Below is a small trained network, with its code and all its weights. Each question gives an input and a target symbol and asks what happens when units are switched off, that is, made to give their printed mean instead of their output.

import numpy as np


def w(rows, s, z=0):
    codes = np.array(rows[::2]) - 128.0
    scale = np.full(codes.shape[1], s)
    scale[-1] = z or s
    return codes * scale


def f(y):
    return y / 2 * (1 + np.tanh(0.7978845608 * (y + 0.044715 * y**3)))


def softmax(a):
    e = np.exp(a - a.max(-1, keepdims=True))
    return e / e.sum(-1, keepdims=True)


def log_softmax(a):
    a = a - a.max(-1, keepdims=True)
    return a - np.log(np.exp(a).sum(-1, keepdims=True))


def net(x, mask):
    ids = ['αβγδεζθλμξστω'.index(c) for c in x.split()]
    T = len(ids)
    res = E[ids] + P[:T]
    u = 0
    for l in range(2):
        r = res
        for j in range(2):
            rows = slice(4 * j, 4 * j + 4)
            q, k, v = (r @ M[l][rows].T for M in (Q, K, V))
            z = softmax(np.where(np.tri(T) > 0, q @ k.T / 4**0.5, -1e9)) @ v
            o = O[l][rows]
            res = res + np.where(mask[u + j], z, o[:, -1]) @ o[:, :-1]
        u += 2
        y = f(res @ A[l][:, :-1].T + A[l][:, -1])
        res = res + np.where(mask[u : u + 16], y, B[l][:, -1]) @ B[l][:, :-1]
        u += 16
    return log_softmax(res[-1] @ U[:, :-1].T + U[:, -1])


Q, K, V, O, A, B = {}, {}, {}, {}, {}, {}
E = w([
[67,108,136,185],'α',
[223,111,254,162],'β',
[74,79,39,58],'γ',
[100,109,173,253],'δ',
[64,69,183,171],'ε',
[125,106,6,27],'ζ',
[251,180,199,59],'θ',
[62,95,136,183],'λ',
[87,185,66,198],'μ',
[93,179,142,170],'ξ',
[252,95,196,126],'σ',
[110,166,37,37],'τ',
[237,137,201,130],'ω',
],0.0078)
P = w([
[92,189,148,97],'0',
[173,44,54,230],'1',
[93,77,166,123],'2',
[78,222,159,73],'3',
[232,33,45,149],'4',
[161,3,114,161],'5',
[58,233,172,106],'6',
],0.0078)
Q[0] = w([
[89,168,139,171],'L0H0',
[133,167,173,164],'L0H0',
[94,182,196,167],'L0H0',
[68,169,136,137],'L0H0',
[95,171,96,110],'L0H1',
[187,91,155,122],'L0H1',
[2,177,187,157],'L0H1',
[5,137,165,184],'L0H1',
],0.0094)
K[0] = w([
[96,185,86,37],'L0H0',
[65,255,183,24],'L0H0',
[63,241,120,70],'L0H0',
[76,174,41,96],'L0H0',
[152,211,38,64],'L0H1',
[132,68,152,225],'L0H1',
[61,254,217,23],'L0H1',
[38,165,226,37],'L0H1',
],0.0062)
V[0] = w([
[174,24,109,178],'L0H0',
[100,90,112,112],'L0H0',
[114,112,171,126],'L0H0',
[122,240,137,93],'L0H0',
[64,221,106,32],'L0H1',
[125,197,76,131],'L0H1',
[67,106,166,129],'L0H1',
[158,254,15,41],'L0H1',
],0.006)
O[0] = w([
[152,182,66,135,34],'L0H0',
[151,140,123,96,35],'L0H0',
[129,164,142,125,124],'L0H0',
[101,71,187,151,234],'L0H0',
[76,52,167,93,51],'L0H1',
[108,55,129,147,254],'L0H1',
[81,193,142,104,159],'L0H1',
[114,2,135,113,33],'L0H1',
],0.007,0.00045)
A[0] = w([
[100,105,40,41,150],'L0N0',
[58,157,202,56,216],'L0N1',
[96,187,131,183,169],'L0N2',
[182,79,96,178,253],'L0N3',
[167,168,220,158,143],'L0N4',
[71,34,150,225,179],'L0N5',
[92,158,143,178,178],'L0N6',
[87,165,135,205,180],'L0N7',
[200,126,115,109,161],'L0N8',
[166,86,120,71,108],'L0N9',
[104,169,128,201,177],'L0N10',
[223,157,244,149,156],'L0N11',
[186,76,97,135,166],'L0N12',
[231,142,239,170,157],'L0N13',
[219,130,149,92,202],'L0N14',
[77,108,2,17,128],'L0N15',
],0.0076,0.0043)
B[0] = w([
[242,51,126,52,152],'L0N0',
[34,197,215,65,254],'L0N1',
[124,198,67,102,185],'L0N2',
[131,72,37,127,254],'L0N3',
[158,110,134,67,178],'L0N4',
[2,52,91,142,245],'L0N5',
[73,182,62,98,190],'L0N6',
[90,180,55,111,207],'L0N7',
[127,31,130,133,165],'L0N8',
[206,141,143,160,117],'L0N9',
[111,180,34,97,199],'L0N10',
[201,32,144,52,199],'L0N11',
[119,54,58,137,172],'L0N12',
[177,27,111,40,207],'L0N13',
[173,14,154,120,183],'L0N14',
[254,57,102,10,163],'L0N15',
],0.0056,0.0044)
Q[1] = w([
[5,109,95,50],'L1H0',
[3,178,176,171],'L1H0',
[218,116,149,219],'L1H0',
[93,185,157,252],'L1H0',
[76,132,100,93],'L1H1',
[149,139,127,173],'L1H1',
[90,189,121,87],'L1H1',
[70,138,154,79],'L1H1',
],0.0051)
K[1] = w([
[124,126,170,40],'L1H0',
[100,181,156,65],'L1H0',
[111,123,110,210],'L1H0',
[36,254,144,126],'L1H0',
[100,151,146,127],'L1H1',
[155,124,112,135],'L1H1',
[122,150,132,58],'L1H1',
[114,124,186,106],'L1H1',
],0.0072)
V[1] = w([
[223,101,163,68],'L1H0',
[76,95,36,138],'L1H0',
[229,16,123,109],'L1H0',
[152,48,216,68],'L1H0',
[74,144,146,157],'L1H1',
[59,171,253,20],'L1H1',
[203,62,66,255],'L1H1',
[130,115,29,204],'L1H1',
],0.0055)
O[1] = w([
[104,130,124,32,190],'L1H0',
[77,111,193,255,205],'L1H0',
[15,106,113,31,254],'L1H0',
[113,78,98,48,238],'L1H0',
[133,68,140,147,135],'L1H1',
[174,88,38,178,163],'L1H1',
[81,153,188,92,55],'L1H1',
[67,168,246,139,139],'L1H1',
],0.0055,0.0045)
A[1] = w([
[98,96,121,112,124],'L1N0',
[106,246,120,102,143],'L1N1',
[138,121,131,188,230],'L1N2',
[73,174,161,155,164],'L1N3',
[219,233,137,171,114],'L1N4',
[151,129,99,130,201],'L1N5',
[93,96,142,182,199],'L1N6',
[117,193,74,131,174],'L1N7',
[133,136,67,134,161],'L1N8',
[120,111,217,112,142],'L1N9',
[122,145,76,128,163],'L1N10',
[196,153,155,99,177],'L1N11',
[80,148,95,122,158],'L1N12',
[126,129,68,131,183],'L1N13',
[133,127,101,97,161],'L1N14',
[158,92,121,99,2],'L1N15',
],0.013,0.0078)
B[1] = w([
[128,141,149,96,244],'L1N0',
[121,125,205,194,148],'L1N1',
[146,158,71,123,253],'L1N2',
[81,250,163,103,184],'L1N3',
[185,155,131,10,163],'L1N4',
[149,93,131,131,183],'L1N5',
[81,136,74,134,255],'L1N6',
[173,125,153,173,199],'L1N7',
[162,96,131,150,205],'L1N8',
[159,112,97,136,171],'L1N9',
[151,107,147,146,198],'L1N10',
[94,103,150,67,154],'L1N11',
[142,110,160,124,225],'L1N12',
[148,101,141,143,237],'L1N13',
[137,131,156,132,232],'L1N14',
[110,198,124,178,188],'L1N15',
],0.012,0.0087)
U = w([
[79,100,141,160,121],'α',
[19,233,71,135,115],'β',
[187,12,157,72,227],'γ',
[156,186,87,119,84],'δ',
[149,183,84,120,58],'ε',
[23,36,92,151,4],'ζ',
[246,91,114,142,28],'θ',
[37,191,161,64,158],'λ',
[139,253,159,114,101],'μ',
[133,59,16,193,237],'ξ',
[181,52,215,211,140],'σ',
[107,127,187,169,140],'τ',
[85,195,214,162,118],'ω',
],0.0059,0.0044)

Each question gives the input, a string of symbols that net reads in full, and the target symbol t.
The units are the heads (4 rows each of Q, K, V and O) and the neurons (one row each of A and B). Each row of codes is followed by its name. A weight is (code - 128) times the scale printed after its matrix; where a second scale follows, it is the last column's (O, A, B and U).
mask holds one flag per unit, layer by layer, with each layer's heads first. A switched-off unit (its flag False) gives its mean, the last column of its rows in O or B, instead of its output. The means were averaged over made-up inputs and are rounded, as every weight is.
A unit's drop is (log p(t) with every unit on - log p(t) with that unit switched off) / (log p(t) with every unit on - log p(t) with every unit switched off).
The circuit of an input: a set's keep is (log p(t) with only the set's units on - log p(t) with every unit switched off) / (log p(t) with every unit on - log p(t) with every unit switched off). Starting from the 12 units with the biggest drops (on a tie, the unit counted first), units are removed one at a time, each time the one whose removal leaves the highest keep (on an exact tie, the one counted first), for as long as the keep stays at least 0.8.
units of the circuit, in order: the units of the circuit, biggest drop first
k most important neurons: the k neurons with the biggest drops, biggest first
heads that matter: for each layer, one digit per head in row order, 1 if its drop is at least 0.15 and else 0, layers parted by /
input ξ δ μ μ α ξ ζ, target γ: units of the circuit, in order	(L0N15 L0H1 L0N0)
input θ ε μ σ, target γ: units of the circuit, in order	(L1N3 L1N6 L0N11)
input ε ε ε, target θ: 2 most important neurons	(L0N1 L1N4)
input ω λ β ζ α ξ σ, target γ: units of the circuit, in order	(L1N3 L0N11 L0N13)
input μ ξ λ μ, target β: heads that matter	11 / 10
input τ θ μ, target ζ: heads that matter	11 / 00
input ξ ξ θ λ, target ξ: 2 most important neurons	(L0N1 L0N3)
input μ μ ξ ξ β δ ξ, target ξ: 2 most important neurons	(L0N1 L0N3)
input β λ τ ξ λ δ θ, target γ: heads that matter	00 / 00
input λ δ ξ μ ε μ γ, target γ: heads that matter	01 / 00
input ζ δ δ μ ξ, target μ: most important neuron	(L0N5)
input δ ζ ξ μ, target μ: heads that matter	00 / 10
input β τ ξ ξ, target σ: heads that matter	00 / 11
input ζ σ α, target λ: heads that matter	01 / 10
input μ ξ μ τ δ ε δ, target ζ: heads that matter	11 / 11
input β ξ ξ δ, target σ: 2 most important neurons	(L1N1 L0N4)
input δ γ μ, target μ: 2 most important neurons	(L1N4 L1N3)
input σ δ ξ σ δ, target μ: heads that matter	11 / 11
input τ δ β ε, target ζ: most important neuron	(L0N5)
input ε ξ τ ε ξ ξ ξ, target θ: 3 most important neurons	(L0N1 L1N4 L0N3)
input ε ζ ξ μ, target θ: heads that matter	01 / 11
input θ σ τ ξ σ, target λ: heads that matter	01 / 11
input θ β ξ μ β θ, target λ: heads that matter	01 / 11
